Below is a small trained network, with its code and all its weights. Each question gives an input and a target symbol and asks what happens when units are switched off, that is, made to give their printed mean instead of their output.

import numpy as np


def w(rows, s, z=0):
    codes = np.array(rows[::2]) - 128.0
    scale = np.full(codes.shape[1], s)
    scale[-1] = z or s
    return codes * scale


def norm(h):
    return h / np.sqrt((h * h).mean(-1, keepdims=True) + 1e-5)


def f(y):
    return np.maximum(y, 0)


def softmax(a):
    e = np.exp(a - a.max(-1, keepdims=True))
    return e / e.sum(-1, keepdims=True)


def log_softmax(a):
    a = a - a.max(-1, keepdims=True)
    return a - np.log(np.exp(a).sum(-1, keepdims=True))


def net(x, mask):
    ids = ['εζηλτψω'.index(c) for c in x.split()]
    T = len(ids)
    res = E[ids] + P[:T]
    r = norm(res)
    for j in range(3):
        rows = slice(4 * j, 4 * j + 4)
        q, k, v = (r @ M[0][rows].T for M in (Q, K, V))
        z = softmax(np.where(np.tri(T) > 0, q @ k.T / 4**0.5, -1e9)) @ v
        o = O[0][rows]
        res = res + np.where(mask[j], z, o[:, -1]) @ o[:, :-1]
    y = f(norm(res) @ A[0][:, :-1].T + A[0][:, -1])
    res = res + np.where(mask[3:15], y, B[0][:, -1]) @ B[0][:, :-1]
    return log_softmax(norm(res)[-1] @ U[:, :-1].T + U[:, -1])


Q, K, V, O, A, B = {}, {}, {}, {}, {}, {}
E = w([
[109,129,3,19],'ε',
[53,92,212,55],'ζ',
[128,87,70,110],'η',
[112,184,172,143],'λ',
[161,86,152,164],'τ',
[187,159,162,76],'ψ',
[30,113,61,89],'ω',
],0.0026)
P = w([
[189,96,6,139],'0',
[154,106,43,122],'1',
[140,119,59,140],'2',
[133,137,76,154],'3',
[136,140,91,153],'4',
[136,141,102,154],'5',
[139,146,110,152],'6',
[134,135,108,148],'7',
[124,119,92,139],'8',
],0.0018)
Q[0] = w([
[110,87,94,132],'head 1',
[149,177,103,108],'head 1',
[177,190,131,117],'head 1',
[127,53,106,79],'head 1',
[112,180,131,139],'head 2',
[88,96,155,116],'head 2',
[111,210,162,167],'head 2',
[166,167,127,162],'head 2',
[146,78,125,103],'head 3',
[136,122,3,223],'head 3',
[71,124,228,110],'head 3',
[78,136,205,124],'head 3',
],0.007)
K[0] = w([
[133,93,141,168],'head 1',
[182,147,92,118],'head 1',
[167,168,99,99],'head 1',
[111,48,167,107],'head 1',
[21,90,124,74],'head 2',
[120,212,118,133],'head 2',
[48,93,81,42],'head 2',
[145,74,87,79],'head 2',
[217,49,91,154],'head 3',
[2,99,31,100],'head 3',
[213,161,219,220],'head 3',
[169,154,214,182],'head 3',
],0.0055)
V[0] = w([
[48,134,146,95],'head 1',
[133,52,136,139],'head 1',
[120,69,150,151],'head 1',
[66,106,94,130],'head 1',
[117,155,91,56],'head 2',
[128,100,90,211],'head 2',
[208,108,106,100],'head 2',
[199,191,141,180],'head 2',
[38,167,120,180],'head 3',
[92,129,120,225],'head 3',
[50,2,73,102],'head 3',
[179,22,138,191],'head 3',
],0.0036)
O[0] = w([
[148,176,84,136,154],'head 1',
[149,145,160,184,161],'head 1',
[155,136,134,173,136],'head 1',
[160,173,137,136,182],'head 1',
[89,152,133,103,183],'head 2',
[206,127,113,123,136],'head 2',
[105,120,156,138,169],'head 2',
[140,173,134,187,53],'head 2',
[105,3,153,39,101],'head 3',
[49,108,166,60,93],'head 3',
[182,134,205,146,254],'head 3',
[99,213,198,117,131],'head 3',
],0.0033,0.0023)
A[0] = w([
[152,95,104,211,104],'neuron 1',
[212,116,68,184,47],'neuron 2',
[73,175,90,175,83],'neuron 3',
[137,141,104,45,153],'neuron 4',
[168,153,83,171,97],'neuron 5',
[155,70,201,109,7],'neuron 6',
[77,111,187,149,114],'neuron 7',
[79,78,143,254,206],'neuron 8',
[71,62,190,201,128],'neuron 9',
[92,168,157,117,190],'neuron 10',
[71,199,81,179,104],'neuron 11',
[203,247,127,111,168],'neuron 12',
],0.0033,0.0017)
B[0] = w([
[98,167,166,161,182],'neuron 1',
[82,113,198,144,214],'neuron 2',
[184,125,99,156,149],'neuron 3',
[163,186,118,190,214],'neuron 4',
[65,120,168,110,183],'neuron 5',
[164,43,146,120,151],'neuron 6',
[156,143,52,163,175],'neuron 7',
[156,251,108,62,181],'neuron 8',
[154,145,103,103,165],'neuron 9',
[170,77,79,129,208],'neuron 10',
[229,153,86,82,159],'neuron 11',
[67,79,58,122,253],'neuron 12',
],0.0031,0.0019)
U = w([
[196,203,8,112,186],'ε',
[16,67,67,34,122],'ζ',
[42,78,145,233,107],'η',
[66,142,147,173,5],'λ',
[193,219,192,219,118],'τ',
[57,254,217,69,159],'ψ',
[226,40,196,83,151],'ω',
],0.0068,0.0024)

Each question gives the input, a string of symbols that net reads in full, and the target symbol t.
The units are the heads (4 rows each of Q, K, V and O) and the neurons (one row each of A and B). Each row of codes is followed by its name. A weight is (code - 128) times the scale printed after its matrix; where a second scale follows, it is the last column's (O, A, B and U).
mask holds one flag per unit, heads first, then neurons. A switched-off unit (its flag False) gives its mean, the last column of its rows in O or B, instead of its output. The means were averaged over made-up inputs and are rounded, as every weight is.
A unit's drop is (log p(t) with every unit on - log p(t) with that unit switched off) / (log p(t) with every unit on - log p(t) with every unit switched off).
The circuit of an input: a set's keep is (log p(t) with only the set's units on - log p(t) with every unit switched off) / (log p(t) with every unit on - log p(t) with every unit switched off). Starting from the 12 units with the biggest drops (on a tie, the unit counted first), units are removed one at a time, each time the one whose removal leaves the highest keep (on an exact tie, the one counted first), for as long as the keep stays at least 0.8.
circuit, biggest first: the units of the circuit, biggest drop first
top k neurons: the k neurons with the biggest drops, biggest first
heads that matter: for each layer, one digit per head in row order, 1 if its drop is at least 0.15 and else 0, layers parted by /
drop of u: that unit's drop, to one decimal
input ζ η ψ ζ ζ ζ ψ, target ζ: circuit, biggest first	[neuron 12; head 2; head 1]
input ω ζ λ ω τ η, target ω: top neuron	[neuron 4]
input λ ζ ζ η ζ λ, target ζ: circuit, biggest first	[head 2; head 3]
input ψ η η ζ η η τ ω, target ε: heads that matter	000
input η ζ λ, target ε: top 3 neurons	[neuron 4; neuron 12; neuron 2]
input η ζ λ η ψ ζ ψ τ ω, target ε: heads that matter	010
input λ η λ ε λ ψ ζ λ, target ζ: heads that matter	101
input ω ζ ζ η η ζ ε ζ η, target η: heads that matter	101
input ζ ψ η, target ψ: heads that matter	010
input ψ ζ ζ η ζ τ η, target τ: heads that matter	111
input ζ η ζ η ζ ζ η, target η: top 2 neurons	[neuron 12; neuron 2]
input ψ λ λ ε ζ ψ η τ, target ψ: drop of neuron 8	0.5
input λ τ ζ λ ζ, target ζ: drop of head 3	1.7
input ω ζ ψ ψ, target ζ: drop of neuron 12	1.0
input λ ζ η ε η ζ η ζ, target ζ: top neuron	[neuron 7]
